Below is a small trained network, with its code and all its weights. Each question gives an input and a class and asks what happens when units are switched off, that is, made to give their printed mean instead of their output.

import numpy as np


def w(rows, s, z=0):
    codes = np.array(rows[::2]) - 128.0
    scale = np.full(codes.shape[1], s)
    scale[-1] = z or s
    return codes * scale


def f(y):
    return y / 2 * (1 + np.tanh(0.7978845608 * (y + 0.044715 * y**3)))


def log_softmax(a):
    a = a - a.max(-1, keepdims=True)
    return a - np.log(np.exp(a).sum(-1, keepdims=True))


def net(x, mask):
    res = np.array(x, float).reshape(1, 7) / 4 @ E
    y = f(res @ A[0][:, :-1].T + A[0][:, -1])
    res = res + np.where(mask, y, B[0][:, -1]) @ B[0][:, :-1]
    return log_softmax(res[-1] @ U[:, :-1].T + U[:, -1])


A, B = {}, {}
E = w([
[161,115,89,150,101,253],'x0',
[161,113,152,63,104,124],'x1',
[174,132,135,123,170,77],'x2',
[161,83,53,126,53,52],'x3',
[76,122,218,157,72,82],'x4',
[162,76,167,213,108,133],'x5',
[177,202,185,146,81,107],'x6',
],0.011)
A[0] = w([
[183,156,161,125,127,72,166],'N0',
[152,146,147,151,131,80,159],'N1',
[83,98,161,132,126,177,78],'N2',
[121,98,110,85,124,73,112],'N3',
[170,163,108,93,223,114,147],'N4',
[50,166,194,143,118,118,130],'N5',
[152,80,112,81,144,37,252],'N6',
[181,175,148,166,121,67,180],'N7',
[109,162,107,139,170,174,159],'N8',
[85,113,140,126,127,117,158],'N9',
[180,116,123,101,91,171,205],'N10',
[183,157,161,135,101,97,135],'N11',
[137,177,99,140,143,134,85],'N12',
[73,68,140,156,144,183,73],'N13',
[182,131,126,88,221,120,150],'N14',
[146,176,108,145,115,85,193],'N15',
[144,75,105,172,133,131,103],'N16',
[73,134,184,142,146,111,148],'N17',
[121,122,105,100,101,155,225],'N18',
[201,112,165,156,111,113,101],'N19',
[97,105,104,126,105,81,106],'N20',
[78,131,226,128,150,126,171],'N21',
[165,108,173,189,100,122,53],'N22',
[82,158,170,92,154,140,77],'N23',
[79,96,114,156,138,130,131],'N24',
[127,157,106,161,159,168,173],'N25',
[141,163,137,109,164,159,94],'N26',
[159,40,114,194,161,146,194],'N27',
[103,83,111,79,131,62,199],'N28',
[133,136,184,219,109,106,156],'N29',
[123,130,140,155,59,147,108],'N30',
[156,144,147,121,93,152,110],'N31',
[222,150,150,145,85,137,80],'N32',
[131,148,126,138,148,148,111],'N33',
[146,113,151,97,116,89,148],'N34',
[115,116,111,146,137,164,146],'N35',
[100,120,137,135,182,133,208],'N36',
[251,125,139,127,67,128,210],'N37',
[120,69,117,178,125,195,146],'N38',
[146,200,166,116,102,95,110],'N39',
[112,146,145,128,88,180,186],'N40',
[109,186,160,103,121,123,88],'N41',
[109,125,189,110,101,151,127],'N42',
[124,136,170,161,172,114,77],'N43',
[178,93,66,137,135,134,132],'N44',
[125,102,183,146,152,154,210],'N45',
],0.015,0.0038)
B[0] = w([
[82,54,151,151,167,107,211],'N0',
[77,92,218,139,130,126,185],'N1',
[117,111,100,113,122,116,181],'N2',
[188,123,89,127,202,54,190],'N3',
[93,163,177,10,169,131,225],'N4',
[86,195,110,74,127,149,226],'N5',
[143,64,116,95,198,49,246],'N6',
[96,94,185,165,77,77,217],'N7',
[107,149,125,82,168,67,203],'N8',
[123,161,112,110,133,110,159],'N9',
[112,137,76,144,132,155,193],'N10',
[141,56,123,222,127,85,198],'N11',
[119,98,97,113,137,111,149],'N12',
[90,84,123,110,112,108,202],'N13',
[74,152,191,15,175,189,218],'N14',
[100,78,134,122,159,52,178],'N15',
[140,65,141,122,69,158,172],'N16',
[85,176,106,90,128,174,204],'N17',
[168,170,77,114,113,137,178],'N18',
[155,118,131,230,101,123,188],'N19',
[167,88,155,118,189,62,179],'N20',
[66,178,68,82,36,185,240],'N21',
[174,216,174,170,121,184,200],'N22',
[131,138,81,46,138,180,187],'N23',
[120,99,105,107,160,130,169],'N24',
[111,107,127,113,121,94,191],'N25',
[148,116,125,100,155,140,179],'N26',
[60,12,166,112,87,213,224],'N27',
[195,127,83,68,200,40,219],'N28',
[119,209,243,152,119,164,239],'N29',
[139,216,145,151,160,150,181],'N30',
[144,134,82,165,118,133,161],'N31',
[194,105,103,178,151,94,193],'N32',
[141,107,124,92,155,113,150],'N33',
[111,110,123,170,145,91,178],'N34',
[110,98,160,115,72,70,173],'N35',
[113,157,112,71,126,138,185],'N36',
[247,67,2,188,101,90,226],'N37',
[108,52,111,135,83,124,224],'N38',
[59,6,144,190,97,108,209],'N39',
[161,140,87,130,91,96,191],'N40',
[97,74,94,104,93,158,179],'N41',
[104,173,113,122,101,175,187],'N42',
[137,183,176,109,90,162,176],'N43',
[74,85,72,86,77,205,196],'N44',
[94,139,140,100,63,138,201],'N45',
],0.0071,0.013)
U = w([
[156,149,75,186,37,213,196],'0',
[67,21,73,151,65,106,140],'1',
[106,197,161,218,95,105,2],'2',
[158,158,10,60,173,72,217],'3',
[1,181,164,36,86,205,166],'4',
[154,93,249,159,153,44,125],'5',
[112,85,122,75,151,212,21],'6',
[109,124,123,105,103,180,7],'7',
],0.0085,0.0046)

Each question gives the input, the list of numbers given to net, and the class t.
The units are the neurons (one row each of A and B). Each row of codes is followed by its name. A weight is (code - 128) times the scale printed after its matrix; where a second scale follows, it is the last column's (A, B and U).
mask holds one flag per neuron, in row order. A switched-off neuron (its flag False) gives its mean, the last column of its row in B, instead of its output. The means were averaged over made-up inputs and are rounded, as every weight is.
A unit's drop is (log p(t) with every unit on - log p(t) with that unit switched off) / (log p(t) with every unit on - log p(t) with every unit switched off).
The circuit of an input: a set's keep is (log p(t) with only the set's units on - log p(t) with every unit switched off) / (log p(t) with every unit on - log p(t) with every unit switched off). Starting from the 12 units with the biggest drops (on a tie, the unit counted first), units are removed one at a time, each time the one whose removal leaves the highest keep (on an exact tie, the one counted first), for as long as the keep stays at least 0.8.
circuit, biggest first: the units of the circuit, biggest drop first
unit that matters most: the unit with the biggest drop
top k neurons: the k neurons with the biggest drops, biggest first
drop when u is switched off: that unit's drop, to one decimal
input [-6,-5,-3,8,-4,2,-5], class 3: circuit, biggest first -> N28
input [-8,0,8,7,-4,4,-6], class 5: circuit, biggest first -> N21, N20
input [-1,-4,1,6,-4,3,8], class 5: top 2 neurons -> N21, N29
input [-4,-3,5,-7,8,7,7], class 4: top 2 neurons -> N21, N5
input [-8,6,-4,-5,4,8,7], class 2: top 3 neurons -> N11, N19, N14
input [5,-1,-5,1,-5,-4,0], class 3: top 2 neurons -> N27, N39
input [-4,0,7,-1,-6,5,-2], class 5: top 2 neurons -> N21, N6
input [-5,-6,7,-1,-4,4,-7], class 6: top 3 neurons -> N27, N21, N6
input [-7,4,-3,-2,-4,8,-2], class 4: top 2 neurons -> N37, N32
input [-4,8,4,-3,6,-7,7], class 1: top 2 neurons -> N39, N11
input [-1,-4,0,5,-2,-6,8], class 1: top 2 neurons -> N29, N39
input [-7,7,6,-8,-5,6,3], class 4: top 2 neurons -> N14, N21
input [1,2,-5,4,7,-3,6], class 0: drop when N37 is switched off -> 0.2
input [-2,8,6,1,2,4,1], class 5: drop when N36 is switched off -> 0.0
input [-7,4,-1,0,7,4,-7], class 3: unit that matters most -> N28
input [2,-5,8,-4,2,8,6], class 2: drop when N29 is switched off -> 0.1
input [6,0,-8,-2,-4,-3,4], class 3: drop when N8 is switched off -> 0.2
